Here is a tiny trained network, its code and every weight. The questions are about switching its units off for an input and a class, where a switched-off unit gives its printed mean instead of its output.

import numpy as np


def w(rows, s, z=0):
    codes = np.array(rows[::2]) - 128.0
    scale = np.full(codes.shape[1], s)
    scale[-1] = z or s
    return codes * scale


def f(y):
    return y / 2 * (1 + np.tanh(0.7978845608 * (y + 0.044715 * y**3)))


def log_softmax(a):
    a = a - a.max(-1, keepdims=True)
    return a - np.log(np.exp(a).sum(-1, keepdims=True))


def net(x, mask):
    res = np.array(x, float).reshape(1, 4) / 4 @ E
    y = f(res @ A[0][:, :-1].T + A[0][:, -1])
    res = res + np.where(mask, y, B[0][:, -1]) @ B[0][:, :-1]
    return log_softmax(res[-1] @ U[:, :-1].T + U[:, -1])


A, B = {}, {}
E = w([
[70,67,70,127,40,157,127,144,73],'x0',
[152,120,6,90,146,79,90,113,165],'x1',
[75,85,136,2,158,126,93,114,113],'x2',
[53,169,7,191,93,131,124,118,134],'x3',
],0.0093)
A[0] = w([
[101,96,75,105,144,155,146,80,164,173],'neuron 1',
[65,143,108,188,87,164,186,124,168,35],'neuron 2',
[119,159,83,154,52,169,136,38,110,5],'neuron 3',
[70,123,13,73,131,133,63,150,113,210],'neuron 4',
[23,174,145,139,132,176,126,121,87,251],'neuron 5',
[71,173,111,202,158,180,124,48,185,252],'neuron 6',
[87,77,41,14,161,69,90,102,173,252],'neuron 7',
[219,164,171,225,72,107,225,255,64,252],'neuron 8',
[71,75,65,152,38,97,173,191,164,157],'neuron 9',
[34,2,191,136,37,179,149,96,127,252],'neuron 10',
[225,188,175,144,143,64,50,85,207,104],'neuron 11',
],0.0061,0.0023)
B[0] = w([
[142,200,178,181,132,79,144,100,8,157],'neuron 1',
[94,181,184,225,46,61,94,109,106,162],'neuron 2',
[171,164,119,168,65,112,27,106,170,153],'neuron 3',
[165,105,113,179,195,191,156,220,21,223],'neuron 4',
[106,179,255,129,95,90,104,206,29,184],'neuron 5',
[24,211,192,188,99,98,155,120,95,194],'neuron 6',
[55,83,170,100,188,162,178,208,47,239],'neuron 7',
[95,93,182,74,179,84,185,155,96,254],'neuron 8',
[101,198,101,238,55,229,117,196,99,193],'neuron 9',
[59,173,135,69,140,172,176,229,84,223],'neuron 10',
[101,150,131,70,200,208,204,56,241,206],'neuron 11',
],0.0056,0.0076)
U = w([
[94,178,147,213,75,33,121,93,131,66],'0',
[82,95,197,90,152,135,200,217,38,252],'1',
[149,96,182,113,177,130,164,93,174,134],'2',
[87,157,122,172,45,121,78,205,91,19],'3',
[157,65,80,214,128,184,143,165,46,4],'4',
[116,168,55,169,98,91,185,67,177,27],'5',
[202,2,92,114,59,85,171,122,157,14],'6',
[153,150,101,115,30,73,71,34,123,4],'7',
],0.0069,0.0023)

Each question gives the input, the list of numbers given to net, and the class t.
The units are the neurons (one row each of A and B). Each row of codes is followed by its name. A weight is (code - 128) times the scale printed after its matrix; where a second scale follows, it is the last column's (A, B and U).
mask holds one flag per neuron, in row order. A switched-off neuron (its flag False) gives its mean, the last column of its row in B, instead of its output. The means were averaged over made-up inputs and are rounded, as every weight is.
A unit's drop is (log p(t) with every unit on - log p(t) with that unit switched off) / (log p(t) with every unit on - log p(t) with every unit switched off).
The circuit of an input: a set's keep is (log p(t) with only the set's units on - log p(t) with every unit switched off) / (log p(t) with every unit on - log p(t) with every unit switched off). Starting from all 11 units, units are removed one at a time, each time the one whose removal leaves the highest keep (on an exact tie, the one counted first), for as long as the keep stays at least 0.8.
units of the circuit, in order: the units of the circuit, biggest drop first
top k neurons: the k neurons with the biggest drops, biggest first
drop when u is switched off: that unit's drop, to one decimal
input [1,-8,-7,8], class 0: units of the circuit, in order -> (neuron 2)
input [7,3,-6,-7], class 6: units of the circuit, in order -> (neuron 7; neuron 4; neuron 6)
input [-4,-6,-7,-6], class 2: top 3 neurons -> (neuron 11; neuron 7; neuron 10)
input [5,-4,4,8], class 3: units of the circuit, in order -> (neuron 9; neuron 3)
input [6,-8,-2,5], class 3: units of the circuit, in order -> (neuron 2; neuron 9)
input [-1,3,-4,5], class 0: units of the circuit, in order -> (neuron 6; neuron 10; neuron 2)
input [-6,5,5,8], class 1: top 2 neurons -> (neuron 7; neuron 4)
input [-5,3,-1,1], class 2: top 2 neurons -> (neuron 11; neuron 9)
input [-5,0,-5,8], class 0: top 2 neurons -> (neuron 6; neuron 2)
input [6,7,1,7], class 4: top 2 neurons -> (neuron 4; neuron 7)
input [-6,7,2,7], class 1: top 3 neurons -> (neuron 7; neuron 4; neuron 6)
input [-8,0,-5,0], class 2: drop when neuron 11 is switched off -> 0.3
input [2,8,-5,-7], class 6: drop when neuron 5 is switched off -> 0.1
input [-4,3,-2,4], class 5: drop when neuron 3 is switched off -> 0.0
input [-5,6,0,-5], class 2: drop when neuron 11 is switched off -> 0.2
input [2,6,-1,3], class 4: top neuron -> (neuron 4)
